Below is a small trained network, with its code and all its weights. Each question gives an input and a class and asks what happens when units are switched off, that is, made to give their printed mean instead of their output.

import numpy as np


def w(rows, s, z=0):
    codes = np.array(rows[::2]) - 128.0
    scale = np.full(codes.shape[1], s)
    scale[-1] = z or s
    return codes * scale


def f(y):
    return y / 2 * (1 + np.tanh(0.7978845608 * (y + 0.044715 * y**3)))


def log_softmax(a):
    a = a - a.max(-1, keepdims=True)
    return a - np.log(np.exp(a).sum(-1, keepdims=True))


def net(x, mask):
    res = np.array(x, float).reshape(1, 6) / 4 @ E
    y = f(res @ A[0][:, :-1].T + A[0][:, -1])
    res = res + np.where(mask, y, B[0][:, -1]) @ B[0][:, :-1]
    return log_softmax(res[-1] @ U[:, :-1].T + U[:, -1])


A, B = {}, {}
E = w([
[136,59,44,179,155],'x0',
[51,128,163,41,203],'x1',
[155,92,233,220,156],'x2',
[181,88,177,131,26],'x3',
[92,48,77,81,68],'x4',
[254,97,74,54,115],'x5',
],0.0091)
A[0] = w([
[54,125,131,121,179,133],'neuron 0',
[104,135,48,120,104,107],'neuron 1',
[59,160,143,222,86,133],'neuron 2',
[73,63,120,117,114,39],'neuron 3',
[183,175,160,125,147,25],'neuron 4',
[182,185,134,172,164,125],'neuron 5',
[190,102,121,149,70,132],'neuron 6',
[90,148,124,12,85,127],'neuron 7',
[44,132,128,171,144,219],'neuron 8',
[152,138,120,139,63,152],'neuron 9',
[60,98,116,136,159,132],'neuron 10',
[142,163,95,148,147,145],'neuron 11',
[162,182,145,126,53,87],'neuron 12',
[228,102,115,153,52,134],'neuron 13',
[86,146,130,235,126,107],'neuron 14',
[182,113,126,56,139,60],'neuron 15',
[169,33,71,101,175,233],'neuron 16',
[133,129,51,121,121,84],'neuron 17',
[202,121,68,174,143,239],'neuron 18',
[167,113,141,97,85,2],'neuron 19',
[135,159,216,88,73,67],'neuron 20',
[159,205,120,172,178,142],'neuron 21',
[181,106,118,154,48,165],'neuron 22',
[52,186,150,131,216,172],'neuron 23',
[82,100,40,94,114,91],'neuron 24',
[138,114,214,113,137,47],'neuron 25',
],0.012,0.0043)
B[0] = w([
[151,98,170,160,102,195],'neuron 0',
[158,145,89,120,93,173],'neuron 1',
[104,83,187,83,176,214],'neuron 2',
[177,136,121,158,130,150],'neuron 3',
[180,137,104,144,101,155],'neuron 4',
[166,180,113,147,107,187],'neuron 5',
[98,58,165,175,164,208],'neuron 6',
[160,172,125,44,53,221],'neuron 7',
[146,124,180,140,145,211],'neuron 8',
[133,99,135,123,134,179],'neuron 9',
[159,116,153,160,124,174],'neuron 10',
[153,139,115,133,82,153],'neuron 11',
[99,60,115,169,147,182],'neuron 12',
[76,33,171,218,170,249],'neuron 13',
[125,143,197,76,128,204],'neuron 14',
[70,84,149,118,144,182],'neuron 15',
[74,1,119,170,155,226],'neuron 16',
[142,129,51,115,134,170],'neuron 17',
[199,108,131,145,106,224],'neuron 18',
[105,94,147,116,158,157],'neuron 19',
[153,97,115,106,107,187],'neuron 20',
[163,150,128,128,66,195],'neuron 21',
[98,65,157,141,131,219],'neuron 22',
[169,119,183,123,114,249],'neuron 23',
[176,160,64,141,119,191],'neuron 24',
[158,141,75,129,137,162],'neuron 25',
],0.011,0.012)
U = w([
[25,177,137,130,186,4],'0',
[122,111,89,44,103,105],'1',
[40,186,121,141,186,20],'2',
[115,165,167,148,221,44],'3',
[199,184,178,107,95,239],'4',
[162,77,61,190,117,105],'5',
[115,60,252,162,137,185],'6',
],0.011,0.0035)

Each question gives the input, the list of numbers given to net, and the class t.
The units are the neurons (one row each of A and B). Each row of codes is followed by its name. A weight is (code - 128) times the scale printed after its matrix; where a second scale follows, it is the last column's (A, B and U).
mask holds one flag per neuron, in row order. A switched-off neuron (its flag False) gives its mean, the last column of its row in B, instead of its output. The means were averaged over made-up inputs and are rounded, as every weight is.
A unit's drop is (log p(t) with every unit on - log p(t) with that unit switched off) / (log p(t) with every unit on - log p(t) with every unit switched off).
The circuit of an input: a set's keep is (log p(t) with only the set's units on - log p(t) with every unit switched off) / (log p(t) with every unit on - log p(t) with every unit switched off). Starting from the 12 units with the biggest drops (on a tie, the unit counted first), units are removed one at a time, each time the one whose removal leaves the highest keep (on an exact tie, the one counted first), for as long as the keep stays at least 0.8.
units of the circuit, in order: the units of the circuit, biggest drop first
most important unit: the unit with the biggest drop
k most important neurons: the k neurons with the biggest drops, biggest first
drop of u: that unit's drop, to one decimal
input [3,4,-5,-2,5,1], class 5: most important unit -> neuron 16
input [-8,-7,-4,-4,-5,3], class 5: units of the circuit, in order -> [neuron 14; neuron 2]
input [-5,8,5,-6,7,8], class 1: units of the circuit, in order -> [neuron 7; neuron 13]
input [1,-1,-6,2,-6,-1], class 4: units of the circuit, in order -> [neuron 16; neuron 13]
input [-7,5,-2,-5,0,-4], class 4: units of the circuit, in order -> [neuron 13; neuron 7]
input [7,1,8,-8,-8,7], class 5: 2 most important neurons -> [neuron 16; neuron 7]
input [-3,0,-5,2,8,7], class 5: 2 most important neurons -> [neuron 24; neuron 13]
input [-3,-7,-6,0,-4,3], class 5: 2 most important neurons -> [neuron 2; neuron 14]
input [4,-7,-6,4,2,-3], class 5: 3 most important neurons -> [neuron 24; neuron 17; neuron 1]
input [-7,1,3,7,-8,-7], class 4: drop of neuron 25 -> 0.3
input [1,5,-7,0,8,1], class 1: drop of neuron 7 -> 1.0
input [7,-5,-1,-5,-4,1], class 5: drop of neuron 12 -> 0.0
